Here is a tiny trained network, its code and every weight. The questions are about switching its units off for an input and a class, where a switched-off unit gives its printed mean instead of its output.

import numpy as np


def w(rows, s, z=0):
    codes = np.array(rows[::2]) - 128.0
    scale = np.full(codes.shape[1], s)
    scale[-1] = z or s
    return codes * scale


def f(y):
    return y / 2 * (1 + np.tanh(0.7978845608 * (y + 0.044715 * y**3)))


def log_softmax(a):
    a = a - a.max(-1, keepdims=True)
    return a - np.log(np.exp(a).sum(-1, keepdims=True))


def net(x, mask):
    res = np.array(x, float).reshape(1, 7) / 4 @ E
    y = f(res @ A[0][:, :-1].T + A[0][:, -1])
    res = res + np.where(mask, y, B[0][:, -1]) @ B[0][:, :-1]
    return log_softmax(res[-1] @ U[:, :-1].T + U[:, -1])


A, B = {}, {}
E = w([
[129,130,128],'x0',
[63,4,76],'x1',
[128,128,128],'x2',
[128,126,126],'x3',
[12,216,88],'x4',
[113,126,254],'x5',
[126,129,129],'x6',
],0.008)
A[0] = w([
[73,163,134,92],'n1',
[128,107,94,95],'n2',
[147,26,174,197],'n3',
[254,86,114,254],'n4',
[118,65,39,177],'n5',
[167,111,117,116],'n6',
[36,69,193,207],'n7',
[162,148,217,134],'n8',
[234,238,46,142],'n9',
[114,190,211,102],'n10',
[99,111,69,82],'n11',
],0.015,0.0072)
B[0] = w([
[151,86,83,165],'n1',
[157,127,121,143],'n2',
[168,199,212,217],'n3',
[166,174,253,253],'n4',
[178,206,78,231],'n5',
[153,119,139,145],'n6',
[55,147,85,213],'n7',
[101,64,170,186],'n8',
[30,161,127,240],'n9',
[122,17,119,189],'n10',
[173,128,78,167],'n11',
],0.03,0.012)
U = w([
[87,195,237,164],'0',
[3,157,77,253],'1',
[154,90,254,61],'2',
[45,77,93,27],'3',
[222,171,189,105],'4',
[126,142,31,69],'5',
],0.0095,0.006)

Each question gives the input, the list of numbers given to net, and the class t.
The units are the neurons (one row each of A and B). Each row of codes is followed by its name. A weight is (code - 128) times the scale printed after its matrix; where a second scale follows, it is the last column's (A, B and U).
mask holds one flag per neuron, in row order. A switched-off neuron (its flag False) gives its mean, the last column of its row in B, instead of its output. The means were averaged over made-up inputs and are rounded, as every weight is.
A unit's drop is (log p(t) with every unit on - log p(t) with that unit switched off) / (log p(t) with every unit on - log p(t) with every unit switched off).
The circuit of an input: a set's keep is (log p(t) with only the set's units on - log p(t) with every unit switched off) / (log p(t) with every unit on - log p(t) with every unit switched off). Starting from all 11 units, units are removed one at a time, each time the one whose removal leaves the highest keep (on an exact tie, the one counted first), for as long as the keep stays at least 0.8.
units of the circuit, in order: the units of the circuit, biggest drop first
most important unit: the unit with the biggest drop
top k neurons: the k neurons with the biggest drops, biggest first
drop of u: that unit's drop, to one decimal
input [5,-7,-6,6,-7,1,-2], class 2: most important unit -> n8
input [-7,-1,3,-2,3,3,-7], class 3: units of the circuit, in order -> [n4 n9 n5]
input [-7,8,1,-3,0,-2,-8], class 4: top 2 neurons -> [n3 n9]
input [7,0,0,-8,2,2,-1], class 3: units of the circuit, in order -> [n4 n5]
input [-7,-6,8,-8,1,8,2], class 3: units of the circuit, in order -> [n4 n10]
input [-8,7,1,8,3,0,6], class 5: top 2 neurons -> [n9 n5]
input [7,3,0,-2,3,0,7], class 5: units of the circuit, in order -> [n9 n4]
input [-3,-1,-8,-2,-4,4,-8], class 2: units of the circuit, in order -> [n9 n5]
input [5,-8,1,1,1,4,7], class 3: units of the circuit, in order -> [n4 n10]
input [3,2,4,-2,2,-3,7], class 5: units of the circuit, in order -> [n4 n9]
input [1,-6,1,3,1,5,-7], class 3: top 3 neurons -> [n4 n3 n10]
input [-3,-2,4,-5,2,-4,3], class 1: top 2 neurons -> [n4 n3]
input [4,-6,6,-5,0,1,2], class 2: top 4 neurons -> [n7 n10 n8 n5]
input [7,5,0,-3,6,3,0], class 1: most important unit -> n7
input [-7,-1,-6,5,-7,6,3], class 2: top 2 neurons -> [n8 n9]
input [3,8,-6,-2,-5,0,-3], class 4: top 2 neurons -> [n9 n5]
input [8,7,2,-4,3,4,7], class 1: top 2 neurons -> [n7 n4]
input [-5,-4,-6,6,1,-7,-8], class 1: top 2 neurons -> [n9 n3]
input [7,3,0,-8,2,1,3], class 1: drop of n4 -> 0.7
input [3,3,6,2,-4,-2,2], class 4: drop of n9 -> 0.5
